[[141 152]
 [120 110]
 [131 108]
 [150 143]
 [118 114]]
->
[[141 152]
 [120 110]
 [131 108]]

[[106 102]
 [139 106]
 [155 151]
 [123 155]]
->
[[106 102]
 [139 106]
 [155 151]]

[[130 123 131]
 [128 129 127]
 [127 144 134]
 [127 153 135]]
->
[[130 123]
 [128 129]
 [127 144]]

[[ 99 138 118]
 [138 129 139]
 [134 137 127]]
->
[[ 99 138]
 [138 129]
 [134 137]]

[[121 122 127]
 [150 132 129]
 [148 125 125]]
->
[[121 122]
 [150 132]
 [148 125]]

[[128  99 152 122]
 [119 141 100 140]
 [126 138 126 123]
 [130 129 140 119]
 [113 140 127 114]]
->
[[128  99]
 [119 141]
 [126 138]]

[[131 128 131]
 [131 134 139]
 [143 138 150]
 [121 120 114]]
->
[[131 128]
 [131 134]
 [143 138]]
---
[[130 137 141 143 129 133 110 143 118 124]
 [122 124 113 136 122 130 118 131 126 146]
 [138 136 127 139 127 146 124 120 117 126]
 [143 134 149 153 109 148 131 135 108 137]
 [136 139 142 134 125 132 114 134 119 130]]
->
[[130 137 141 143 129 133 110 143 118 124]
 [138 136 127 139 127 146 124 120 117 126]
 [136 139 142 134 125 132 114 134 119 130]]

[[122 157 118 129 113 113 147 142]
 [111 115 119 145 136 134 139 112]
 [140 151 117 108 127 116 130 155]
 [120 115 115 133 133 144 142 118]
 [131 114 139 127 134 125 127 135]]
->
[[122 157 118 129 113 113 147 142]
 [140 151 117 108 127 116 130 155]
 [131 114 139 127 134 125 127 135]]

[[118 104 122 143 153 130 142 140 127 147 109]
 [106 122 127 123 138 123 117 141 119 120 144]
 [121 137 131 106 114 128 148 146 144 122 125]
 [146 123 109 108 141 150 144 120 115 139 105]
 [107 116 138 119 138 140 153 137 111 120 133]
 [146 143 116 135 109 152 141 113 130 132 114]
 [133 111 153 135 144 157 110 124 151 112 123]
 [144 117 154 127 140 114 146 113 121 105 126]]
->
[[118 104 122 143 153 130 142 140 127 147 109]
 [121 137 131 106 114 128 148 146 144 122 125]
 [107 116 138 119 138 140 153 137 111 120 133]
 [133 111 153 135 144 157 110 124 151 112 123]]

[[125 135 120 135 130 146 125]
 [134 139 124 129 129 114 130]
 [128 138 119 145 145 140 133]
 [132 157 130 150 140 138 128]
 [134 104 122 118 117 104 114]]
->
[[125 135 120 135 130 146 125]
 [128 138 119 145 145 140 133]
 [134 104 122 118 117 104 114]]

[[127 128 111 116 118 151 104 125]
 [141 117 140 130 128 114 118 139]
 [145 104 117 139 138 103 140 125]
 [114 149 136 119 124 154 111 131]
 [119 120 129 150 140 134 123 119]]
->
[[127 128 111 116 118 151 104 125]
 [145 104 117 139 138 103 140 125]
 [119 120 129 150 140 134 123 119]]

[[117 133 129]
 [135 127 125]
 [122 101 138]
 [120 113 134]]
->
[[117 133 129]
 [122 101 138]]

[[139 122 140 124]
 [137 108 126 134]
 [142 120 137 118]
 [149 134 133 146]
 [132 145 107 134]
 [142 112 128 115]
 [144 122 135 155]
 [136 123 138 121]
 [107 119 134 115]
 [121 142 114 133]]
->
[[139 122 140 124]
 [142 120 137 118]
 [132 145 107 134]
 [144 122 135 155]
 [107 119 134 115]]
---
[[144 143 134 126 143 141]
 [142 137 119 107 122 119]
 [133 113 116 130 117 127]
 [132 134 145 126 114 112]
 [122 129 141 128 124 123]
 [137 102 122 121 135 123]
 [132 120 124 120 107 144]
 [140 110 126 136 128 124]
 [137 129 125 116 138 109]
 [110 140 125 117 129 120]
 [118 130 119 135 139 149]
 [121 118 150 140 123 132]]
->
[[144 134 143]
 [142 119 122]
 [133 116 117]
 [132 145 114]
 [122 141 124]
 [137 122 135]
 [132 124 107]
 [140 126 128]
 [137 125 138]
 [110 125 129]
 [118 119 139]
 [121 150 123]]

[[107 113]
 [147 145]
 [150 139]
 [109 141]
 [131 144]
 [148 142]]
->
[[107]
 [147]
 [150]
 [109]
 [131]
 [148]]

[[133 103 102]
 [121 128 136]]
->
[[133 102]
 [121 136]]

[[137 156 126 112 117 136 147 115 142 139 141 122 130 139 120]
 [140 118 145 136 148 102 132 124 138 109 149 154 140 143 122]
 [143 115 140 147 110 148 118 154 116 126 115 123 108 139 106]
 [135 145 103 108 147 142 110 138 114 133 116 142 143 145 100]]
->
[[137 126 117 147 142 141 130 120]
 [140 145 148 132 138 149 140 122]
 [143 140 110 118 116 115 108 106]
 [135 103 147 110 114 116 143 100]]

[[128 130 135 128 130 109 120]
 [131 121 138 131 130 110 119]
 [130 126 136 131 135 107 117]
 [133 127 138 130 132 117 121]
 [134 128 139 133 139 115 118]]
->
[[128 135 130 120]
 [131 138 130 119]
 [130 136 135 117]
 [133 138 132 121]
 [134 139 139 118]]

[[130 124 128 126 129 127 124 127 125 122 131]
 [137 127 125 129 129 137 118 135 126 122 121]
 [151 135 118 124 124 134 112 129 137 127 121]
 [130 125 128 125 129 127 125 126 125 122 131]
 [141 124 126 117 129 137 117 127 127 113 123]
 [133 124 126 128 129 128 120 130 123 120 131]
 [123 123 131 122 129 122 131 121 124 123 136]]
->
[[130 128 129 124 125 131]
 [137 125 129 118 126 121]
 [151 118 124 112 137 121]
 [130 128 129 125 125 131]
 [141 126 129 117 127 123]
 [133 126 129 120 123 131]
 [123 131 129 131 124 136]]

[[125 119 142 120 146 140 137]
 [152 115 111 145 119 113 153]
 [139 133 125 119 145 130 107]
 [144 121  99 103 149 136 107]
 [117 138 139 112 147  99 145]
 [152 151 100 122 114 140 138]
 [147 122 139 130 132 117 122]
 [129 158 109 109 133 145 137]
 [142 140 135 132 137 114 123]
 [114 125 134 121 127 130 112]]
->
[[125 142 146 137]
 [152 111 119 153]
 [139 125 145 107]
 [144  99 149 107]
 [117 139 147 145]
 [152 100 114 138]
 [147 139 132 122]
 [129 109 133 137]
 [142 135 137 123]
 [114 134 127 112]]
---
[[129 129 120 137 134 109 134 124 133 130 123 126 145 117]
 [131 150 125 140 139 139 148 116 113 109 110 131 115 141]
 [133 114 122 116 126 115 121 127 130 131 141 124 142 126]]
->
[[117 145 126 123 130 133 124 134 109 134 137 120 129 129]
 [141 115 131 110 109 113 116 148 139 139 140 125 150 131]
 [126 142 124 141 131 130 127 121 115 126 116 122 114 133]]

[[131 131 131 125 127 123 128 131 129 128 135 107]
 [128 127 125 127 128 129 124 128 127 127 124 129]
 [125 125 125 126 132 124 127 131 129 125 130 128]
 [127 129 130 126 129 129 125 128 127 126 125 116]
 [130 128 125 133 130 123 127 129 131 131 128 122]
 [118 130 127 123 127 129 121 127 132 130 132 121]
 [136 125 126 126 129 131 127 129 127 129 116 135]
 [122 129 126 125 126 124 115 129 130 130 133 128]]
->
[[107 135 128 129 131 128 123 127 125 131 131 131]
 [129 124 127 127 128 124 129 128 127 125 127 128]
 [128 130 125 129 131 127 124 132 126 125 125 125]
 [116 125 126 127 128 125 129 129 126 130 129 127]
 [122 128 131 131 129 127 123 130 133 125 128 130]
 [121 132 130 132 127 121 129 127 123 127 130 118]
 [135 116 129 127 129 127 131 129 126 126 125 136]
 [128 133 130 130 129 115 124 126 125 126 129 122]]

[[129 127 110 117 132 110 142 111]
 [114 131 143 111 130 113 137 143]
 [141 139 129 150 137 139 129 145]]
->
[[111 142 110 132 117 110 127 129]
 [143 137 113 130 111 143 131 114]
 [145 129 139 137 150 129 139 141]]

[[135 114]
 [120 137]
 [133 114]
 [125 142]
 [138 106]
 [129 144]
 [129 101]
 [133 137]]
->
[[114 135]
 [137 120]
 [114 133]
 [142 125]
 [106 138]
 [144 129]
 [101 129]
 [137 133]]

[[121 139 134 117 153 138 133 144]
 [120 120 125 120 108 109 143 117]
 [129 122 130 156 128 125 142 110]
 [152 133 130 136 122 151 121 123]
 [126 118 115 123 125 114 131 157]
 [129 118 115 123 126 113 133 156]]
->
[[144 133 138 153 117 134 139 121]
 [117 143 109 108 120 125 120 120]
 [110 142 125 128 156 130 122 129]
 [123 121 151 122 136 130 133 152]
 [157 131 114 125 123 115 118 126]
 [156 133 113 126 123 115 118 129]]

[[129 129 125 124 132 134 129 132 129 129]
 [119 127 124 122 126 125 129 131 128 134]
 [126 125 127 122 133 134 128 129 133 132]
 [125 128 130 128 124 126 123 131 128 124]
 [145 127 134 153 121 132 128 127 131 126]
 [116 129 125 122 129 124 131 131 126 135]
 [126 127 135 125 134 132 127 131 127 126]]
->
[[129 129 132 129 134 132 124 125 129 129]
 [134 128 131 129 125 126 122 124 127 119]
 [132 133 129 128 134 133 122 127 125 126]
 [124 128 131 123 126 124 128 130 128 125]
 [126 131 127 128 132 121 153 134 127 145]
 [135 126 131 131 124 129 122 125 129 116]
 [126 127 131 127 132 134 125 135 127 126]]

[[123 139 107 134]
 [116 130 102 131]
 [116 131 103 129]
 [136 123 135 139]
 [117 130 102 131]]
->
[[134 107 139 123]
 [131 102 130 116]
 [129 103 131 116]
 [139 135 123 136]
 [131 102 130 117]]
